Below are the code and all the weights of a small trained network. Each question names an input and a class and asks about switching units off, where a switched-off unit gives its printed mean instead of its output.

import numpy as np


def w(rows, s, z=0):
    codes = np.array(rows[::2]) - 128.0
    scale = np.full(codes.shape[1], s)
    scale[-1] = z or s
    return codes * scale


def f(y):
    return y / 2 * (1 + np.tanh(0.7978845608 * (y + 0.044715 * y**3)))


def log_softmax(a):
    a = a - a.max(-1, keepdims=True)
    return a - np.log(np.exp(a).sum(-1, keepdims=True))


def net(x, mask):
    res = np.array(x, float).reshape(1, 7) / 4 @ E
    y = f(res @ A[0][:, :-1].T + A[0][:, -1])
    res = res + np.where(mask, y, B[0][:, -1]) @ B[0][:, :-1]
    return log_softmax(res[-1] @ U[:, :-1].T + U[:, -1])


A, B = {}, {}
E = w([
[138,82,120,115,210,111,207,61,56],'x0',
[174,135,107,58,130,99,152,196,210],'x1',
[203,79,216,154,143,22,243,132,114],'x2',
[102,172,161,205,249,74,181,132,143],'x3',
[144,117,106,65,118,137,199,119,175],'x4',
[150,42,145,158,102,127,214,193,210],'x5',
[207,95,190,133,197,183,103,174,237],'x6',
],0.011)
A[0] = w([
[42,90,90,180,92,166,84,162,110,127],'neuron 1',
[162,48,164,158,34,99,130,160,66,104],'neuron 2',
[152,39,112,75,35,82,245,156,175,141],'neuron 3',
[123,156,144,129,181,147,83,133,173,137],'neuron 4',
[225,7,153,97,142,203,142,48,115,146],'neuron 5',
[204,163,153,114,86,118,111,179,150,72],'neuron 6',
[156,126,155,176,152,131,96,109,86,201],'neuron 7',
[111,135,90,196,23,189,59,114,109,147],'neuron 8',
[85,140,40,128,157,105,132,141,130,50],'neuron 9',
[105,102,90,105,95,180,92,116,134,137],'neuron 10',
[156,150,171,93,106,92,94,101,148,24],'neuron 11',
[104,75,156,151,118,52,197,77,22,74],'neuron 12',
[114,135,80,133,140,199,67,141,165,144],'neuron 13',
[147,125,126,142,140,138,146,138,127,89],'neuron 14',
[136,131,131,122,141,152,136,172,94,95],'neuron 15',
[133,154,135,139,82,79,84,134,160,142],'neuron 16',
[173,83,230,220,197,57,198,156,179,157],'neuron 17',
[73,112,204,239,97,74,134,102,106,120],'neuron 18',
[94,125,75,147,160,125,69,100,141,2],'neuron 19',
[142,104,190,198,155,105,178,174,177,86],'neuron 20',
],0.011,0.0076)
B[0] = w([
[146,161,159,111,141,181,177,137,114,180],'neuron 1',
[117,155,70,162,123,70,105,76,99,177],'neuron 2',
[203,139,147,91,192,152,226,201,252,240],'neuron 3',
[166,129,96,134,100,124,144,139,151,166],'neuron 4',
[73,134,190,112,197,151,201,173,122,191],'neuron 5',
[79,133,146,137,111,133,83,131,123,172],'neuron 6',
[80,129,154,122,134,121,171,136,106,169],'neuron 7',
[78,103,212,112,172,145,97,149,137,208],'neuron 8',
[136,87,138,147,168,130,160,126,118,146],'neuron 9',
[131,151,162,138,135,127,151,164,145,175],'neuron 10',
[172,110,154,122,127,145,108,118,160,133],'neuron 11',
[149,115,57,189,57,91,111,82,97,204],'neuron 12',
[164,119,112,131,125,116,149,143,172,188],'neuron 13',
[144,137,129,116,155,131,115,124,133,131],'neuron 14',
[109,132,115,104,142,125,122,137,124,124],'neuron 15',
[136,105,135,96,113,144,98,134,132,162],'neuron 16',
[133,132,207,49,194,200,157,170,183,252],'neuron 17',
[96,122,155,127,183,168,233,115,127,184],'neuron 18',
[146,73,125,152,161,111,198,138,146,146],'neuron 19',
[128,125,130,119,153,159,129,165,170,195],'neuron 20',
],0.012,0.023)
U = w([
[184,131,10,137,92,92,160,122,158,3],'0',
[94,126,106,170,112,107,159,13,11,75],'1',
[153,133,149,109,12,94,1,139,143,2],'2',
[145,124,185,107,130,171,153,173,162,248],'3',
],0.0095,0.0036)

Each question gives the input, the list of numbers given to net, and the class t.
The units are the neurons (one row each of A and B). Each row of codes is followed by its name. A weight is (code - 128) times the scale printed after its matrix; where a second scale follows, it is the last column's (A, B and U).
mask holds one flag per neuron, in row order. A switched-off neuron (its flag False) gives its mean, the last column of its row in B, instead of its output. The means were averaged over made-up inputs and are rounded, as every weight is.
A unit's drop is (log p(t) with every unit on - log p(t) with that unit switched off) / (log p(t) with every unit on - log p(t) with every unit switched off).
The circuit of an input: a set's keep is (log p(t) with only the set's units on - log p(t) with every unit switched off) / (log p(t) with every unit on - log p(t) with every unit switched off). Starting from the 12 units with the biggest drops (on a tie, the unit counted first), units are removed one at a time, each time the one whose removal leaves the highest keep (on an exact tie, the one counted first), for as long as the keep stays at least 0.8.
circuit, biggest first: the units of the circuit, biggest drop first
top k neurons: the k neurons with the biggest drops, biggest first
drop of u: that unit's drop, to one decimal
input [0,5,2,-1,8,2,-6], class 0: circuit, biggest first	(neuron 17; neuron 8)
input [-7,3,6,-8,-6,-2,-4], class 2: top 2 neurons	(neuron 17; neuron 2)
input [7,-3,2,-8,2,3,-5], class 0: circuit, biggest first	(neuron 12)
input [6,-5,-1,-4,-2,7,-3], class 1: circuit, biggest first	(neuron 17; neuron 12)
input [8,7,2,3,5,-2,-5], class 0: circuit, biggest first	(neuron 12; neuron 8)
input [-5,3,1,-2,-6,-6,-1], class 2: circuit, biggest first	(neuron 3; neuron 17)
input [0,1,7,7,5,-8,-4], class 1: circuit, biggest first	(neuron 12; neuron 3)
input [5,-5,-8,7,6,-1,1], class 0: top 3 neurons	(neuron 17; neuron 8; neuron 5)
input [8,3,-5,-1,-6,-7,-4], class 1: top 2 neurons	(neuron 3; neuron 17)
input [7,-1,3,3,8,2,-7], class 0: top 2 neurons	(neuron 12; neuron 8)
input [4,-4,-3,1,-5,0,2], class 1: top 3 neurons	(neuron 3; neuron 17; neuron 20)
input [6,-8,4,-2,2,2,-1], class 1: drop of neuron 12	0.7
input [-7,-3,3,-6,-8,-2,-5], class 1: drop of neuron 20	0.1
input [-3,0,1,-6,5,-8,-1], class 2: drop of neuron 3	0.4
